(in the rows, 128 means zero)
Facts:
drazuk (σ a) (α nezik vibere) (χ j) (ρ sisodro sudifom rovan)
bino (σ b) (χ h) (ρ plidar)
fluvom (σ a) (χ k)
vilin (σ b) (α skabras makler) (χ i)
vomul (σ a) (χ h) (η duflu drazin)
vibere (σ b) (χ h) (ρ reflik drazuk)
greples (σ a) (χ h)
bragru (σ c) (α gredrul) (χ h) (η nezik stuklom)
gredrul (σ a) (χ j)
gezak (σ c) (χ j) (ρ brosi)
fakom (σ b) (χ h) (ρ tredru)
mutak (σ a) (χ h)
bretor (σ a) (χ h)
kozeto (σ a) (α vinitrim) (χ h) (ρ drazuk)
nedrer (σ f) (α karos bafliluk maruk) (χ h) (ρ gopok)
poklimem (σ e) (χ i)
stuklom (σ a) (α klerul zoti) (χ h)
skiploles (σ a) (χ h) (ρ grasko)
zuflaflek (σ e) (α lapla) (χ j) (η stukle droski stugres robrar fegreples)
plegrel (σ a) (α vuplol skostubu) (χ h)
makler (σ a) (χ h) (ρ dulu)
staflol (σ a) (α dradol) (χ j) (η makler sigran)
gruval (σ b) (α nibo fefa klire tregrun) (χ i)
dakli (σ b) (χ j) (ρ plitrur)
mitro (σ d) (χ j) (ρ flomas)
nupluk (σ a) (χ h) (ρ vibere)
brizem (σ a) (α sopan skabras sudifom vinitrim) (χ j) (ρ greples bifol flegre)
skabras (σ g) (χ h)
drasim (σ a) (α mutak fegreples) (χ h)
nefol (σ e) (α vomul sterabro) (χ h)
tregrun (σ b) (χ k)
stobun (σ d) (α kebrol) (χ h) (ρ stukle)
grasko (σ d) (χ h) (ρ niklil)
peplo (σ g) (α tredru broma raflun) (χ k) (ρ bafliluk)
bifol (σ g) (χ k)
klunes (σ a) (α stukle gromogro funen faklatos fluvom) (χ k)
votrik (σ a) (α flomas pivu) (χ h) (ρ flatrek)
talik (σ d) (χ j) (η klerul robrar)
nuson (σ b) (α talik bretor klire vibrur) (χ k)
fefa (σ b) (χ i) (η baplugom zogok dulu)
bustan (σ a) (χ i)
klustam (σ d) (χ h) (η reflik)
valo (σ b) (χ i)
brifo (σ g) (χ j) (ρ reflik mivu)
plidar (σ a) (χ i) (ρ raflun tesezor)
treve (σ g) (α lakla poklimem) (χ h) (η gromogro brifo fegreples)
lapla (σ c) (χ k) (ρ niklil fitrebik faklatos gezak tesezor)
sterabro (σ a) (χ k)
ludutar (σ b) (α funen drazin karos) (χ j) (ρ brosi flegre)
vuklol (σ a) (χ h)
foskun (σ b) (α grasko stugres) (χ h) (ρ nunom)
sisodro (σ c) (χ i) (ρ ludutar gezak)
drazin (σ b) (χ i) (ρ mivu)
pleron (σ g) (α sisodro) (χ h)
rebadru (σ g) (χ h) (ρ dakli)
graklun (σ b) (α besati tredru klustam fegreples) (χ i) (ρ vibere bafliluk)
sopan (σ d) (χ h) (ρ raflun)
nubul (σ g) (χ h) (ρ rudren) (η mutak)
klerul (σ d) (χ k) (ρ sisodro)
flegre (σ g) (α grasko flozos) (χ h)
sudifom (σ f) (χ k) (ρ gezak) (η flomas tuga dradol)
biplem (σ f) (α mutak fitrebik stugres zibe dradol) (χ k)
stodol (σ b) (α tregrun) (χ h)
pezisko (σ a) (α faklatos) (χ h) (ρ besati stobun)
febim (σ a) (α nibo stemon siklis tuga) (χ h) (η plidar dulu)
brosi (σ b) (χ h) (ρ drasim)
latrem (σ a) (α nupluk) (χ j) (ρ besati) (η nuson tredru mitro dakli vuklol)
vinitrim (σ g) (χ h) (ρ mivu vomul)
reflik (σ a) (α fitrebik sudifom drazin) (χ k)
fofu (σ e) (χ i) (ρ pezisko) (η baplugom besati ruskuplo)
fegreples (σ g) (χ h)
vuplol (σ a) (χ k) (ρ dakli)
flomas (σ a) (χ h)
troma (σ a) (χ i) (ρ reflik bifol brizem rudren) (η flaga nedrer labra)
stugres (σ b) (χ i)
stukle (σ b) (χ h) (ρ bozil)
dradol (σ b) (χ h)
broma (σ d) (χ h)
faklatos (σ b) (χ h) (ρ ludutar gezak)
flaga (σ b) (α stodra zibe valo klire) (χ j)
skezutrin (σ a) (α bretor sigran) (χ j)
zogok (σ a) (χ k) (ρ fabribruk flegre rovan)
dulu (σ b) (α niklil flupim tredru plidar) (χ h) (ρ ruskuplo nunom)
plitrur (σ c) (χ i) (ρ graklun)
bafliluk (σ c) (χ i) (ρ brizem) (η vusten vibere)
flenor (σ f) (α talik fofu) (χ h) (η lifolil)
flatrek (σ e) (χ i) (ρ raflun) (η klunes)
nunom (σ a) (α bifol) (χ j) (ρ kozeto)
gopok (σ a) (χ i) (ρ bifol)
flozos (σ a) (χ i) (ρ skezutrin drasim)
stodra (σ c) (χ i) (η nibo foskun greples lapla rovan)
tesezor (σ d) (α besati nupluk vomul broma vibrur) (χ i) (ρ klerul)
zibe (σ a) (χ i) (ρ sopan)
kebrol (σ e) (χ h) (ρ sopan drazin)
tuga (σ d) (χ k) (ρ lakla lapla)
skostubu (σ a) (χ j) (ρ flaga zogok)
klire (σ b) (χ h)
gromogro (σ a) (χ k) (ρ bozil rebadru)
mivu (σ a) (χ k) (ρ fakom)
duflu (σ a) (χ h)
pivu (σ b) (χ h) (η mivu)
nezik (σ b) (χ k)
stemon (σ a) (χ i)
klunan (σ d) (α stugres) (χ h)
zoti (σ b) (χ k)
ruskuplo (σ b) (α zibe) (χ k)
tukon (σ a) (χ k) (η stobun)
funen (σ c) (χ i)
bistuk (σ b) (χ k)
bafil (σ c) (α flatrek) (χ k) (ρ ruskuplo) (η nibo pleron siklis flegre)
lakla (σ e) (χ h)
rovan (σ a) (χ h) (ρ ludutar faklatos gezak klerul)
dople (σ e) (α poklimem faklatos tregrun sterabro) (χ k) (ρ gopok nedur)
plumun (σ a) (α drazin siklis vinitrim brosi) (χ i)
fabribruk (σ a) (α plidar bretor) (χ h) (ρ sisodro brosi tesezor)
raflun (σ b) (χ k)
tredru (σ a) (χ k)
grinubrus (σ a) (α zogok) (χ i) (η flomas klunan)
gorul (σ a) (χ h) (ρ bustan zibe)
robrar (σ b) (α funen) (χ h)
besati (σ a) (χ k) (ρ foskun fabribruk)
baplugom (σ a) (α plitrur vomul tukon bifol) (χ h)
sigran (σ e) (χ h)
fitrebik (σ a) (χ h)
vusten (σ a) (α bino) (χ k)
nedur (σ a) (α plitrur) (χ i) (ρ lakla fitrebik dulu)
flupim (σ f) (χ j) (ρ plidar zogok fabribruk fakom)
rudren (σ a) (χ j) (ρ zibe bifol dulu brosi)
labra (σ d) (α stugres) (χ i) (ρ ludutar faklatos)
droski (σ g) (α flomas tregrun) (χ i)
nibo (σ a) (χ i)
siklis (σ c) (χ i) (ρ bustan rebadru)
lifolil (σ a) (α fofu bistuk) (χ h) (ρ grasko greples)
bozil (σ a) (χ j) (ρ vinitrim makler)
maruk (σ g) (χ h) (ρ dulu) (η nefol rebadru)
niklil (σ b) (χ i) (ρ rudren)
karos (σ c) (χ i) (η flaga foskun brifo graklun rovan)
vibrur (σ g) (χ k)

Known rows:
rovan: [136 114 141 110 117 143 132 102 123 129 130 135 167 116 112 123 145 135
 138  94 125 159 101 124 100 138 118]
drazuk: [125 118 136 139 140 116 116 114 128 112 133 159 129 138 133 125 105 122
 125 155 117 103 119 107  91 135 102]
sudifom: [ 94 197 143 173  94 116 119 172 112 144 126 134  98  94 124 126 102  41
 158 107 172  84 123 167 104 141 146]
flomas: [133 147 135 121 132 147 144 116 142 112 110 104 131 117 141 134 132 134
 149 116 133 119 151 147 158 125 122]
votrik: [106 133 122 101 134 129 113 102 148 117 117 124 139 138 129 138 140 151
 117 142 114 143 124 126 120 129 103]
tuga: [173 104 137 106 115 140 130  88 133 135 116 128 106 177 116 121 133 106
 137 128 122  95 119 109 120 131 117]
bifol: [190 104 126 138 154 141 145 158 119 115 149 127 133 170 114 129 133 130
 130 113 125  80 140 130 136 148 126]
tregrun: [174 118 131 140 109 159 151  92 142 116 127 120 111 135 118 128 144 124
 141 127 116  83 156 127 154 124 116]
nefol: [100 128 116  81 133 124 133 129 134 108 131 125 146 130 138 138 147 157
 115 118 109 122 144 123 142 119 124]
nupluk: [146  68 129  83 133 143 124 130 149 139 132 139 137 141 123 135 132 139
 132 113 102 158 131 140 150 141 144]
latrem: [ 64 150 128 166 121  80 105 189 122 129 168 174 129 121 133 124 132  80
 134  86 108  98 142 135 119 131 169]
tredru: [175  98 146 147 149 150 144 149 135 128 171 135 114 105 117 140 126 128
 109 162 127 132 141 131 164 147 153]
peplo: [153  54 109  94 137 107 102 172 117 114 161 152 131 153 128 125 143 135
  94 133 104  99 124 102 126 137 115]
graklun: [104  81 111 102 140 106 116 132 116 127 157 151 155 120 117 117 144 171
 104 137 100 156 107 105 111 128 138]
flegre: [141 124 109 114 153 110 126 173  98 123 122 113 153 134 128 123 128 149
 111 145 153 128  96 123  93 137 115]
stukle: [125 132 115 133 124 160 123  65 149 129 108 106 129 151 103 125 137 149
 140 140 130 139 128 128 140 129 116]
gorul: [134 114 130  87 122 135 111 118 139 129 119 126 126 139 128 137 127 140
 119 136 123 153 116 118 123 131 118]
klunan: [144 128 121  84 135 104 141 152 113 140 116 115 125 133 139 123 125 132
 109 158 154 155 104 118 122 113 127]
talik: [ 93 149 148 203 104 104 148 180 114 143 165 150 108 113 127 116 164  71
 133  77 131 107 167 143 145 118 179]
mivu: [135 143 139 167 142 141 128 123 135 120 147 128 105 117 117 144 132 121
 108 170 138 111 147 114 125 139 122]
pleron: [127 108 110 113 136 127 132 143 115 119 127 106 139 138 131 128 146 150
 106 100 135 141 123 117 127 116  94]

Rows:
No name comes twice in this set of rows, the named rows included.
[138  52 147 159 133 142 103 114 133 132 151 169 113 131 131 132 109 126
 121 137 102 137 132 129 141 148 138]	flupim
[140 104 125  93 130 117 123 143 113 148 115 142 134 153 123 113 123 135
 113 144 134 156  95 105  93 125 131]	labra
[139 160 122 132 134 118 117 123 116 108 125 124 117 119 121 134 100 120
  97 191 155 107 110 111  86 141 107]	reflik
[161 110 121  97 129 134 116 125 135 124 129 135 103 155 140 137  90  98
 140 147 122  72 122 140 133 143 128]	zogok
[160 124 111  99 143 106 127 162 112 124 142 127 115 131 131 127  97 119
 110 183 134  78 112 110 128 130 133]	ruskuplo
[174 108 132  87 142 140 145 141 121 150 102 117 135 158 121 123 119 128
 126 138 142 159 100 129 122 132 134]	grasko
[167  95 129  83 144 133 162 143 130 140 138 126 138 139 136 126 169 145
 119 107 110 149 133 126 177 122 153]	broma
[140 104 140 106 129 113 123 130 101 116 136 141 109  67 146 135 124 127
  87 166 135 116 110 103 111 124  93]	biplem
[ 62 180 156 208  97 125 141 143 109 151 157 145 139  76 111 110 171 107
 137  67 143 158 144 149 120 123 163]	stodra
[144  95 119 113 161 126 125 150 141 137 137 129 127 144 146 138  89 127
 142 138 118 134 120 152 164 143 166]	plidar

Now the same nodes, written a new way:
Known rows:
tuga: [149 120 144 139 133  91 118 140 128 121 136 135 103 107 192 122  85 197
  90 133 156 120 108 131 119 133 160 137 120 142 166]
vusten: [130 126 145 144 125 115 114 144  96 119 130 120 102 117 165 141 103 185
  85 125 158 143  72 124 106 128 146 104 127 173 188]
bino: [158 140 137 130 128 108 137 134 139 136 142 120 105 127 180  99  96 205
 100 132 139 107  91 140 112 139 135 116 103 165 162]
plidar: [143 133 142 135 140 116 134 122 125 104 122 121 120 118 182 113 112 227
  92 135 131 124  96 139 121 149 131 113 116 174 162]
raflun: [146 130 135 137 126 104 134 135 123 118 133 125  94 133 166 144  95 201
  72 132 147 132  82 133 101 141 145 132 110 177 190]
dulu: [142 130 176 151 147 113 109 143 127 126 139  75 133  93 194 104 128 198
 130  93 112 136 113 138 107 138 131  92 152 168 155]
tesezor: [146 130 145 138 146 128 102 142 107 114 130 129 121 120 177 106  95 206
 100 138 158 108  70 144 123 112 157 112 134 147 144]
broma: [165 150 146 148 126 106 115 152 127 127 126 111 103 141 191 113  85 186
  82 137 139 118  96 119 113 110 148 131 114 162 173]
biplem: [137 115 134 103 153 113 119 131  64 131 140 105 115 102 162 137  93 145
  68 116 142 125  90 156 106 115 141 111 126 188 213]
nedrer: [150 145 133 133 130 121 113 136 116 148 147 112 123 125 166  98 104 187
 112 111 156 116  67 142 113 131 139  92 115 157 163]
rovan: [149 128 109 124 111 108 114 133 125 152 131 134  93 120 171  91  81 197
  87 152 166  85  77 115 122 126 129  99  90 159 147]
vuklol: [154 147 139 131 117 102 121 139 129 132 126 112  97 137 186 113  98 192
  82 130 129 122  89 117 112 130 128 110 105 182 178]
stemon: [148 144 138 136 116 101 120 141 129 133 124 113  98 135 186 124  95 193
  77 121 137 125  91 114 112 130 136 119 111 180 180]
flegre: [153 149 143 130 132 116 106 150  97 135 124 110 105 127 174 108  89 162
  84 134 137 116  84 130 116 104 145 111 128 169 179]
gromogro: [138 124 127 130 125  91 131 130 128 135 138 143 100 119 181 119  97 199
  88 123 165 118  80 127 111 157 149 114 105 157 178]
fakom: [155 142 137 130 130 110 138 128 136 132 132 114 108 129 180  99  99 204
  94 124 137 105  86 141 111 137 139 116 101 163 169]
skezutrin: [138 135 138 153 124 120 103 146 104 109 130 111 103 119 160 127 105 179
  97 132 153 144  68 127  99 128 140  94 126 172 178]
plumun: [137 133 135 151 122 124  98 158 105 119 143 103 118 132 169 123 107 184
  99 120 152 138  55 123 111 114 134 104 145 179 168]
vinitrim: [160 144 144 142 131 107 116 136 137 117 138 122 120 135 195  98 105 197
 105 132 147 111  80 130 121 123 143 123 120 163 155]
gruval: [145 158 177 139 128 146 120 158  98 158 110 119  77 127 150 135  80 205
  83 113 125 129  92 134 111 129 159  78 113 141 195]
fofu: [141 102 145 163 167  67 117  98 113 126 178  68 134 135 197 138  67 241
 115 123 102 118 132 149 108 120 180  76  88 181 148]

Rows:
No name comes twice in this set of rows, the named rows included.
[141 123 135 134 137 120 113 134 112 116 126 124 106  99 161 108 106 190
 101 139 159 122  77 139 113 135 136  90 113 153 161]	drazuk
[148 109 134 129 139  97 124 131 122 119 132 142 101 105 184 123  76 210
  81 144 164 114  97 132 121 128 157 131 111 143 156]	klerul
[130 105 163 167 161  72 110 111 108 116 160  50 113 139 197 154  69 247
  98 128  76 135 152 128  95 115 173  67  84 209 171]	fefa
[145 132 136 133 131 123 121 144 114 135 152 129 115 132 169 102 102 194
 110 114 162 112  46 152 109 135 146 104 128 153 175]	graklun
[136 109 131 179 140  57  95 120  95 106 174  98 104 153 199 137  49 196
  97 158 126 117 111 116  96 106 198  78  69 173 174]	talik
[124  74 118 152 151  61 102  93  98 132 174  86 123 119 174 137  57 235
 106 133 139 120 112 129 112 121 173  61  70 179 147]	sudifom
[164 147 141 142 144 106 133 134 136 113 135 132 114 139 200  92  94 203
  95 150 145 104  88 140 130 132 155 135 104 153 163]	sopan
[149 140 133 146 123  97 124 137 125 120 124 114  92 123 174 130  97 182
  81 135 145 135  93 119  94 135 135 114 101 167 184]	gredrul
[139 130 153 136 124 115 106 144 112 137 137 121 117 113 185  99 110 185
 110 106 153 122  73 128 111 143 141  88 135 162 171]	nedur
[149 133 183 138 140 137 134 148  97 161 128 136  82 103 142 135  77 205
  91  98 145 140  96 157 108 146 183  80 113 105 189]	dople
[135 111 130 178 148  81 100 120  82 126 194  75 111 149 161 144  50 187
 109 139 127 119  88 147  83  99 196  56  75 168 185]	zuflaflek
[148 126 123  82 147 115 124 129  78 149 149 126 105 106 181  71  84 124
  84 118 140  73  77 179 108 117 149  95 112 173 210]	foskun
[159 137 155 141 146 121 108 147 114 121 136 122 121 123 187  93  94 191
 110 131 147 112  83 141 123 117 162 107 127 149 161]	stobun
[152 159 186 145 126 147 116 158  88 157 102 133  73 129 153 130  71 197
  75 117 128 130  97 126 119 123 173  74 107 128 196]	droski
[154 123 125 121 132 116 116 136 128 140 125 122  97 104 175 110  84 214
  84 139 152 102 108 126 123 118 128 119 112 152 136]	sisodro

Now the same nodes, written a new way:
Known rows:
lakla: [125 110 142 135 137 135 127 124 117 131 131 133 135 135 122 126 136 126
 128 108 149 104 131 136 121 140 133 126 123 131 143 129 125 141 113 110]
treve: [144 182 121 118 146  98 133 121 172 141 130 122 141 172  91 124 115 164
 129 158 117 131 114 103 151 122 152  91 165 121 128 151 121 126 136 108]
stobun: [124  95 126 118 130 132 109 148 123 137 128 121  91 128 134 127 131 138
 110 145 128 171 104 128 120 118 143 118 121 116 116 112 143 125 147 115]
lapla: [ 94 207 125 148 149 136 156 117 142 109 127 132 183 138 132 133 104 114
 161 116  83  76 157 124 154  82 137 125 126 124 137 126 138 114 131 152]
niklil: [132 126 121 132 120 130 130 121 108 153 134 126 125 122 132 124 133 117
 129 120 139 110 154 134 121 132 119 138 123 141 131 142 116 133 115 140]
troma: [174 181 110 127 129  98 134 117 166 154 129 119 154 157  91 123 121 142
 130 149 123 117 140 110 151 127 123 109 164 133 126 167 109 129 135 124]
reflik: [120 111 116 122 139 144 122 137 147 100 118 136 126 104 110 144 120 147
 114 125 115 139 105 134 120 122 132 131 122 120 133 115 136 119 156 117]
karos: [193 194 112 141 140  91 134 105 156 178 132 120 191 171  81 128 126 138
 142 139 138  79 155 108 160 115 126  98 170 132 143 178  99 145 118 103]
rovan: [137 177 131 131 172 131 133 148 134 152 127 112 141 151 136 138 110 145
 133 132  95 104 134 119 153  74 138 108 108 101 119 121 142 135 125 100]
ludutar: [124 106  98 110 129 121 133 133 135 118 129 125 102 140 126 135 119 150
 118 133 129 151 122 128 120 139 138 126 127 132 129 119 129 121 150 127]
latrem: [148 109 108 101 103 103 131 123 153 110 125 135 113 142 110 126 129 142
 122 147 138 161 112 118 125 172 126 126 160 143 125 140 113 117 130 139]
vuplol: [126 154 148 135 106 126 126 113 123 114 120 129 167 100 135 122 132  83
 148 121 126 128 141 140 140 133 108 138 143 135 115 150 126 114  96 150]
pivu: [123 128 148 135 117 125 132 114 126 135 139 130 138 140 121 110 136 117
 130 126 153 116 131 128 124 154 134 129 136 133 129 146 116 134 104 125]
stodol: [110 113 114 119 132 125 129 132 141 107 127 127 116 130 118 133 120 148
 118 131 129 159 112 130 120 142 140 123 131 129 124 127 131 119 144 114]
droski: [143 151  99 127 143 128 126 142 149 126 122 116 123 133 122 143 107 151
 117 135  97 140 136 128 135  93 126 115 120 130 124 125 132 127 160 127]
nezik: [120 125 143 142 128 152 118 123 104 148 130 128 131  99 130 128 137 109
 125 116 137 116 150 144 115 124 126 136 111 124 126 138 128 129 112 131]
nubul: [137 111 128 123 119 116 122 124 139 115 126 133 142 136 112 124 135 120
 137 119 147 137 106 128 131 149 128 120 154 138 132 136 124 127 120 112]
klunes: [118 119 123 125 132 146 121 140 148 107 120 131 123 103 117 142 119 145
 114 133 112 150 116 136 119 124 127 127 120 123 123 120 133 112 153 133]
rebadru: [108 117 145 121 125 126 119 135 118 119 126 125 121 120 156 124 130 106
 134 127 121 146 119 135 133 120 129 130 124 128 114 116 140 122 109 132]
maruk: [139 116 149 130 114 115 126 112 128 137 134 132 154 136 121 115 143 109
 136 118 154 116 125 131 132 156 123 124 155 137 131 152 115 136  97 115]
bustan: [142 112 117 117 117 125 131 132 130 130 124 127 130 120 129 131 130 129
 124 129 124 134 135 127 132 134 120 139 130 137 125 131 122 122 127 139]

Rows:
No name comes twice in this set of rows, the named rows included.
[ 99 122 146 140 118 151 119 121 103 146 132 135 120 104 143 123 138  99
 133 119 133 123 134 133 118 112 136 142 116 126 129 121 131 122 117 148]	tuga
[119 119 128 124 133 130 131 127 125 123 132 127 124 133 127 128 125 130
 123 123 132 136 124 135 122 145 132 128 126 127 126 131 130 124 130 121]	fakom
[ 96  92 134 109 125 145 122 151 128  93 120 135  86 112 158 132 126 136
 122 127 109 156 100 132 121 119 133 140 108 123 117  90 148 110 145 133]	baplugom
[ 79 145 103 116 109 108 167 115 181  46 120 146 166 157 115 131  99 134
 159 125 105 135 109 128 128 169 147 136 162 152 141 110 127  97 138 161]	bragru
[134 149  98 132 156 116 123 138 138 120 115 114 148 140 117 132 112 131
 131 122 110 147 116 134 146  99 134 108 126 109 121 124 144 127 148  92]	nedrer
[141 115 132 132 124 139 137 131 126 146 135 136 120 124 127 129 132 143
 119 119 140  90 145 124 114 137 124 143 115 138 142 127 116 140 122 141]	flozos
[125 146 105 129 160 124 133 138 150  98 118 120 154 142 122 142 105 149
 131 116  97 141 116 134 143 100 136 112 127 123 127 110 147 124 146 104]	pleron
[125 162 143 141 150 129 127 131 110 156 133 115 133 137 156 117 129 111
 141 121 123 109 143 130 143  97 134 122 116 117 116 132 138 132 109 113]	stukle
[113 112 121 116 121 124 120 139 106 123 120 121  94 118 172 119 135 107
 138 124 123 151 129 135 130 115 120 138 116 134 113 106 144 118 113 149]	dakli
[155 110 109 108 113 105 132 132 158 114 127 133 112 146 106 129 124 157
 119 147 130 144 114 116 125 159 135 127 153 139 128 133 117 124 142 129]	staflol
[148 180 125 136 156 132 129 134 112 171 125 114 133 137 156 134 124 125
 137 128 103  88 159 121 153  71 121 124 106 118 122 128 132 137 116 128]	nibo

